Below are the code and all the weights of a small trained network. Each question names an input and a class and asks about switching units off, where a switched-off unit gives its printed mean instead of its output.

import numpy as np


def w(rows, s, z=0):
    codes = np.array(rows[::2]) - 128.0
    scale = np.full(codes.shape[1], s)
    scale[-1] = z or s
    return codes * scale


def f(y):
    return np.maximum(y, 0)


def log_softmax(a):
    a = a - a.max(-1, keepdims=True)
    return a - np.log(np.exp(a).sum(-1, keepdims=True))


def net(x, mask):
    res = np.array(x, float).reshape(1, 7) / 4 @ E
    y = f(res @ A[0][:, :-1].T + A[0][:, -1])
    res = res + np.where(mask, y, B[0][:, -1]) @ B[0][:, :-1]
    return log_softmax(res[-1] @ U[:, :-1].T + U[:, -1])


A, B = {}, {}
E = w([
[132,119,131,136,129,124],'x0',
[96,113,106,116,144,127],'x1',
[114,199,125,251,167,228],'x2',
[150,143,143,134,116,131],'x3',
[138,139,135,131,120,129],'x4',
[49,35,189,117,71,198],'x5',
[114,207,254,92,191,100],'x6',
],0.014)
A[0] = w([
[66,101,254,105,159,159,27],'neuron 1',
[88,192,172,185,226,129,121],'neuron 2',
[128,181,126,196,183,212,139],'neuron 3',
[199,124,10,149,138,105,253],'neuron 4',
[108,122,111,205,97,238,159],'neuron 5',
[122,99,100,72,89,67,255],'neuron 6',
[137,150,148,82,114,32,197],'neuron 7',
[155,143,149,139,227,78,178],'neuron 8',
[117,76,117,128,19,129,197],'neuron 9',
[109,136,142,42,130,130,237],'neuron 10',
[132,183,114,189,207,140,99],'neuron 11',
[127,89,117,128,46,181,162],'neuron 12',
],0.015,0.0055)
B[0] = w([
[187,158,138,211,33,201,225],'neuron 1',
[89,173,71,101,63,124,245],'neuron 2',
[58,108,66,105,97,115,249],'neuron 3',
[223,143,120,209,21,215,242],'neuron 4',
[71,67,51,176,163,146,252],'neuron 5',
[156,153,181,119,68,86,220],'neuron 6',
[182,139,176,88,180,118,213],'neuron 7',
[112,239,142,28,172,96,214],'neuron 8',
[66,57,198,109,97,60,227],'neuron 9',
[185,137,199,119,119,147,196],'neuron 10',
[49,137,129,83,68,116,225],'neuron 11',
[59,88,120,112,127,9,215],'neuron 12',
],0.011,0.022)
U = w([
[236,136,202,188,85,150,191],'0',
[61,145,150,74,102,37,162],'1',
[118,164,95,206,101,253,193],'2',
[54,85,100,181,216,111,4],'3',
[172,204,188,61,237,102,103],'4',
],0.011,0.0041)

Each question gives the input, the list of numbers given to net, and the class t.
The units are the neurons (one row each of A and B). Each row of codes is followed by its name. A weight is (code - 128) times the scale printed after its matrix; where a second scale follows, it is the last column's (A, B and U).
mask holds one flag per neuron, in row order. A switched-off neuron (its flag False) gives its mean, the last column of its row in B, instead of its output. The means were averaged over made-up inputs and are rounded, as every weight is.
A unit's drop is (log p(t) with every unit on - log p(t) with that unit switched off) / (log p(t) with every unit on - log p(t) with every unit switched off).
The circuit of an input: a set's keep is (log p(t) with only the set's units on - log p(t) with every unit switched off) / (log p(t) with every unit on - log p(t) with every unit switched off). Starting from all 12 units, units are removed one at a time, each time the one whose removal leaves the highest keep (on an exact tie, the one counted first), for as long as the keep stays at least 0.8.
circuit, biggest first: the units of the circuit, biggest drop first
k most important neurons: the k neurons with the biggest drops, biggest first
drop of u: that unit's drop, to one decimal
input [3,8,8,-5,-7,7,-1], class 3: circuit, biggest first	(neuron 5)
input [-1,-6,6,2,4,-2,1], class 1: 3 most important neurons	(neuron 1; neuron 11; neuron 4)
input [-4,7,8,-5,-2,1,-5], class 3: circuit, biggest first	(neuron 5; neuron 1)
input [8,-2,7,-1,-4,1,-2], class 3: 2 most important neurons	(neuron 1; neuron 5)
input [-5,-3,1,3,-4,8,2], class 2: 4 most important neurons	(neuron 1; neuron 6; neuron 5; neuron 7)
input [1,-8,-6,-6,-5,0,-6], class 0: 2 most important neurons	(neuron 4; neuron 3)
input [7,-6,-3,6,1,-4,1], class 4: 3 most important neurons	(neuron 1; neuron 8; neuron 7)
input [3,0,8,-6,-1,-8,1], class 1: 4 most important neurons	(neuron 11; neuron 8; neuron 1; neuron 3)
input [-2,-7,3,4,6,1,0], class 3: 2 most important neurons	(neuron 4; neuron 1)
input [-1,-2,2,8,2,1,1], class 2: 4 most important neurons	(neuron 9; neuron 12; neuron 8; neuron 6)
input [-2,-3,0,-7,7,0,1], class 4: 2 most important neurons	(neuron 4; neuron 1)
input [5,-5,-3,3,6,-7,1], class 4: 3 most important neurons	(neuron 8; neuron 1; neuron 7)
input [-8,-4,7,7,-2,-1,3], class 1: 2 most important neurons	(neuron 4; neuron 11)
input [3,3,-3,-1,-3,1,7], class 0: circuit, biggest first	(neuron 1)
input [-3,-5,-2,6,-4,-2,1], class 4: 2 most important neurons	(neuron 1; neuron 4)
input [-2,2,-1,-4,-7,-1,8], class 4: 2 most important neurons	(neuron 8; neuron 4)
input [-2,4,-7,2,6,0,0], class 0: drop of neuron 6	0.1
input [2,7,5,-1,0,8,4], class 2: drop of neuron 1	1.4
input [0,1,-4,7,4,-2,-7], class 0: drop of neuron 4	0.9
input [8,2,2,0,0,4,8], class 2: circuit, biggest first	(neuron 1)
